Below are the code and all the weights of a small trained network. Each question names an input and a class and asks about switching units off, where a switched-off unit gives its printed mean instead of its output.

import numpy as np


def w(rows, s, z=0):
    codes = np.array(rows[::2]) - 128.0
    scale = np.full(codes.shape[1], s)
    scale[-1] = z or s
    return codes * scale


def f(y):
    return y / 2 * (1 + np.tanh(0.7978845608 * (y + 0.044715 * y**3)))


def log_softmax(a):
    a = a - a.max(-1, keepdims=True)
    return a - np.log(np.exp(a).sum(-1, keepdims=True))


def net(x, mask):
    res = np.array(x, float).reshape(1, 3) / 4 @ E
    y = f(res @ A[0][:, :-1].T + A[0][:, -1])
    res = res + np.where(mask, y, B[0][:, -1]) @ B[0][:, :-1]
    return log_softmax(res[-1] @ U[:, :-1].T + U[:, -1])


A, B = {}, {}
E = w([
[81,146,230,91,170,87,142,202,142,96],'x0',
[132,119,110,189,247,133,138,134,112,75],'x1',
[124,113,183,146,111,120,129,38,155,106],'x2',
],0.015)
A[0] = w([
[113,113,42,131,133,127,121,88,146,145,85],'n1',
[121,141,165,133,140,125,109,154,130,134,97],'n2',
[134,105,113,149,238,134,120,107,122,106,102],'n3',
[155,115,172,97,131,140,157,161,122,112,87],'n4',
[121,138,158,111,130,121,145,149,117,125,138],'n5',
[124,109,139,107,41,122,118,155,130,132,90],'n6',
[109,116,172,131,150,124,133,160,139,157,100],'n7',
[130,126,115,148,173,117,130,129,133,117,87],'n8',
[131,122,48,113,142,145,124,68,127,150,99],'n9',
[130,128,164,147,115,143,114,43,113,115,116],'n10',
[139,123,64,137,82,125,142,108,117,137,139],'n11',
[133,134,136,107,38,118,132,154,101,114,110],'n12',
[133,130,148,111,80,131,126,140,144,173,101],'n13',
[136,116,215,128,155,128,141,27,146,128,84],'n14',
[123,126,49,113,124,114,135,221,111,143,115],'n15',
[135,119,239,101,141,125,123,206,130,130,106],'n16',
[104,125,150,116,143,132,112,135,137,122,90],'n17',
[142,125,50,116,129,152,125,249,135,150,78],'n18',
[123,129,141,116,114,123,122,108,118,132,190],'n19',
[130,121,134,124,148,134,140,123,135,137,251],'n20',
[130,129,110,132,112,138,122,169,115,112,176],'n21',
[130,140,80,139,221,125,137,133,114,131,120],'n22',
[145,123,77,140,104,134,135,129,114,128,86],'n23',
[136,142,90,144,127,121,116,96,117,121,137],'n24',
[128,132,125,103,58,133,135,177,129,154,136],'n25',
],0.016)
B[0] = w([
[139,146,128,139,99,134,158,152,92,116,209],'n1',
[127,141,126,142,121,136,159,131,98,123,160],'n2',
[134,132,131,128,128,197,160,104,175,146,241],'n3',
[134,147,135,136,116,135,165,122,95,118,161],'n4',
[135,139,121,141,113,131,130,146,117,122,176],'n5',
[133,125,131,126,131,183,160,99,147,145,200],'n6',
[130,144,126,128,96,136,153,139,94,131,173],'n7',
[135,140,125,129,120,155,165,91,128,144,163],'n8',
[131,146,122,134,109,139,143,171,92,110,231],'n9',
[117,124,129,116,147,69,159,93,107,135,200],'n10',
[135,135,132,132,117,144,112,175,110,110,238],'n11',
[137,130,142,131,135,166,147,105,160,145,202],'n12',
[125,138,121,133,145,172,154,101,152,139,187],'n13',
[113,120,122,108,150,56,167,76,95,143,210],'n14',
[109,121,142,123,146,56,135,102,126,130,226],'n15',
[142,144,112,138,103,137,130,186,88,105,255],'n16',
[128,148,122,125,120,135,171,134,104,132,145],'n17',
[118,116,114,113,151,54,159,70,91,137,227],'n18',
[126,110,125,140,155,119,87,138,160,119,189],'n19',
[129,100,126,134,123,128,3,171,176,118,246],'n20',
[126,109,125,135,132,106,94,127,138,115,186],'n21',
[130,123,149,115,133,183,135,104,165,148,230],'n22',
[132,151,122,141,112,127,157,142,102,116,179],'n23',
[125,143,131,129,119,134,122,159,119,127,191],'n24',
[128,122,140,118,135,167,123,109,164,140,220],'n25',
],0.037,0.016)
U = w([
[128,130,158,106,139,223,163,91,169,165,103],'0',
[138,176,111,148,83,145,152,196,54,76,66],'1',
[72,106,124,75,166,45,161,70,84,133,110],'2',
[111,77,133,122,139,135,4,173,170,103,254],'3',
],0.014,0.0065)

Each question gives the input, the list of numbers given to net, and the class t.
The units are the neurons (one row each of A and B). Each row of codes is followed by its name. A weight is (code - 128) times the scale printed after its matrix; where a second scale follows, it is the last column's (A, B and U).
mask holds one flag per neuron, in row order. A switched-off neuron (its flag False) gives its mean, the last column of its row in B, instead of its output. The means were averaged over made-up inputs and are rounded, as every weight is.
A unit's drop is (log p(t) with every unit on - log p(t) with that unit switched off) / (log p(t) with every unit on - log p(t) with every unit switched off).
unit that matters most: the unit with the biggest drop
top k neurons: the k neurons with the biggest drops, biggest first
drop when u is switched off: that unit's drop, to one decimal
input [-6,6,-6], class 0: unit that matters most	n22
input [-8,-6,-2], class 1: top 2 neurons	(n9; n11)
input [7,-6,4], class 1: top 2 neurons	(n16; n3)
input [4,-4,-3], class 0: top 3 neurons	(n25; n9; n11)
input [6,6,-7], class 2: top 3 neurons	(n18; n15; n25)
input [7,-6,7], class 1: top 3 neurons	(n16; n18; n15)
input [-1,0,3], class 3: top 2 neurons	(n18; n15)
input [6,5,3], class 1: top 2 neurons	(n16; n25)
input [-4,-3,1], class 1: top 4 neurons	(n3; n22; n20; n9)
input [3,-7,-7], class 0: top 4 neurons	(n25; n6; n12; n13)
input [-8,-7,6], class 1: top 3 neurons	(n9; n11; n1)
input [0,-2,-3], class 3: top 2 neurons	(n14; n10)
input [-8,7,-1], class 1: top 4 neurons	(n9; n1; n11; n25)
input [1,3,2], class 3: unit that matters most	n6
input [7,7,-5], class 0: top 2 neurons	(n22; n3)
input [-6,-2,-1], class 1: drop when n22 is switched off	0.0
input [0,5,7], class 2: drop when n14 is switched off	1.7
input [-5,6,-4], class 0: drop when n3 is switched off	3.4
